sadi: [100 -81 24 46 69 19 30 14 -15 -7 25 -4 2 3 10 17 38 11 45 24 65 -15 63 57 -10 137 1 51 6 21 -44 -24 0 62 -21 -58 24 79 -48 8 13 -67 -50 -86 -1 4 18 -26 -2 5 31 33 -74 -11]
dede: [-24 0 -12 9 3 1 8 4 19 -1 -4 25 1 -27 -37 -23 9 -5 -20 4 3 15 16 15 -31 -44 0 -3 -5 -26 -10 -19 4 36 -6 1 -8 1 -2 14 13 15 23 -17 -25 38 -11 -6 7 32 4 14 -24 17]
duker: [-281 -96 428 -47 58 899 51 3 -222 -70 497 401 -205 10 65 3 17 38 24 45 11 73 82 -46 -363 -136 -127 120 316 -178 -368 305 -383 348 -161 -212 116 228 254 476 -69 15 76 -136 473 486 -68 -454 249 800 -43 160 -148 248]
then: [-4 25]
[1]
then: [2 3 10 17 38 11 45]
[24]
then: [3 10 17 38 11 45 24 65]
[-15]
then: [-81 24 46 69]
[19]
then: [9 -5 -20 4 3 15 16 15 -31 -44]
[0]

Fotu: [-746 422 122 -106 128 -334]
Rizu: [-681 288 131 -152 18 -227]
tik: [-668 503 -47 -179 120 -354]
zabem: [-681 288 38 -152 18 -227]
leruk: [-727 461 61 -175 118 -318]
fosa: [461 61 -177 118 108 -226]
then: [288 38 -152]
[18]
then: [461 61 -175 118]
[-318]
then: [131 -152]
[18]
then: [288 131]
[-152]
then: [-175 118]
[-318]
then: [-727 461 61]
[-175]
then: [461 61 -175]
[118]

Sidur: [-428 -93 275 151 -204 832 214 -239 -181 -386 530 97 -35 -669 176 224 166 112 -178 -767 645 -45 426 351 -21 49 525 -670 -88 62 73 -827 499]
Donar: [-213 -168 -837 -158 -17 -761 -401 -144 -252 74 155 438 85 231 -133 -578 -201 -218 -8 200 276 73 -21 426 49 351 -670 -45 -88 525 62 -827 548]
Fifak: [44 -99 -220 -284 455 -415 284 88 369 -391 787 154 -434 -413 232 -146 573 3 -157 173 -372 -6 418 66 36 24 -68 -322 -211 120 20 485 56]
moto: [-208 113 -1 -286 -31 121 163 95 168 -103 2 -327 -260 723 268 453 321 40 -129 -562 -257 361 277 382 -107 -411 -405 35 62 200 130 207 9]
Pigus: [-182 87 210 89 95 445 173 -199 6 -181 243 208 -8 -415 177 117 18 65 -77 -562 361 382 277 -257 555 422 -323 -255 328 -610 407 163 400]
then: [73 -21 426 49 351 -670 -45 -88 525 62 -827]
[548]
then: [-372 -6 418]
[66]
then: [-767 645 -45]
[426]
then: [73 -21]
[426]
then: [-562 361 382 277 -257]
[555]
then: [-8 200 276 73 -21 426]
[49]

Pid: [-178 -622 664 -29 -29 649 38 97 -244 -785]
kenap: [-230 -10 223 884 -859 -189 885 -245 -430 390]
Kifat: [166 884 885 -189 -245 -430 -859 -10 223 -785]
then: [884 885 -189 -245]
[-430]
then: [-10 223 884 -859 -189 885 -245 -430]
[390]
then: [885 -189]
[-245]

pib: [417 453 -25 787 709 666 -298 682 778 51 -71 -871 -745 -113 -92 579 609 -168 -525 -744 -70 791 19 773 -45 -103 -282 -816 -85 104 167 -531 -171 -545 -103 579 566 -99 -138 637 191 -358]
Dofub: [77 -289 797 -242 -55 -434 197 -691 -280 443 713 67 -239 548 677 -138 -307 313 -85 34 773 -313 219 -206 258 752 263 90 548 66 747 -267 293 -4 164 -328 -621 537 775 -272 258 -225]
tepa: [-6 -699 146 -702 -607 -638 602 -711 -606 43 162 918 543 239 198 -417 -622 127 524 929 169 -706 125 -616 194 -103 -545 -816 -171 -531 -282 167 -103 104 -85 -617 -541 251 202 -638 -188 369]
rego: [-246 709 -552 539 375 489 -360 644 679 -265 -463 -227 -175 -289 -429 735 407 -314 -321 -418 -559 575 -178 713 272 -513 53 -174 -255 656 -415 -188 90 40 -286 416 453 -244 -561 415 -300 -271]
Vodet: [-571 200 524 87 129 -168 -651 -327 212 205 499 -25 -274 394 459 489 -97 397 -526 -608 478 45 -174 354 601 486 100 -2 459 790 652 -435 444 21 -643 -73 -504 383 484 -38 218 -687]
then: [416 453]
[-244]
then: [272 -513 53 -174 -255]
[656]
then: [-103 -282 -816 -85 104 167 -531 -171 -545 -103]
[579]
then: [601 486 100 -2 459 790 652 -435 444 21]
[-643]

velet: [-802 -107 55 -50 -598]
sege: [-761 -176 44 -89 -619]
faf: [-104 38 13 467 178]
Peket: [141 365 363 410 190]
rukem: [141 365 -271 410 190]
Pas: [225 397 -289 467 231]
sizit: [220 -278 409 98 334]
ledes: [252 -311 491 -112 333]
mos: [-798 -121 19 -21 -638]
zam: [252 -311 491 193 333]
zodu: [-841 -103 38 13 -606]
Zemu: [268 -477 -161 646 -360]
then: [44 -89]
[-619]
then: [-103 38 13]
[-606]
then: [491 -112]
[333]
then: [365 363 410]
[190]

Porok: [247 -498 -252 -51 218 -292]
Lar: [360 7 -260 -92 236 -39]
Mino: [75 166 106 -254 154 269]
dez: [75 166 590 -584 112 503]
veze: [-458 155 -103 463 -880 90]
Debom: [-353 -83 -15 397 -587 -126]
Nis: [-178 -177 541 -407 92 284]
Zosa: [-134 -168 628 -501 115 476]
pofel: [278 161 -13 60 395 -302]
tafip: [370 146 -384 -38 199 39]
vekov: [-51 219 -135 -42 -545 580]
then: [-51 218]
[-292]
[75 166 106 -254 154 269]
Mino
then: [106 -254]
[154]
then: [155 -103 463]
[-880]
then: [7 -260 -92 236]
[-39]
then: [-458 155]
[-103]

Dazov: [-89 136 282 -825 -587 132 -19 -435 -114]
furo: [451 -184 -249 -621 -328 -383 252 -383 108]
mono: [-307 -596 -553 -369 -150 566 -628 -103 -224]
Lebug: [474 -249 -328 346 452 -567 655 -276 154]
donif: [125 -555 -587 -36 -115 352 -545 -51 634]
rutuv: [-307 -596 -553 -369 -150 566 -628 -217 256]
vumu: [368 -148 -173 119 200 -435 644 -462 -65]
vabe: [474 -249 -328 -621 -184 -383 252 -216 9]
dib: [592 -33 -1 -193 -159 -402 507 -609 55]
then: [-621 -328 -383 252 -383]
[108]
then: [-249 -328 -621 -184 -383]
[252]
then: [-33 -1 -193 -159 -402 507 -609]
[55]
then: [282 -825 -587 132]
[-19]
[451 -184 -249 -621 -328 -383 252 -383 108]
furo

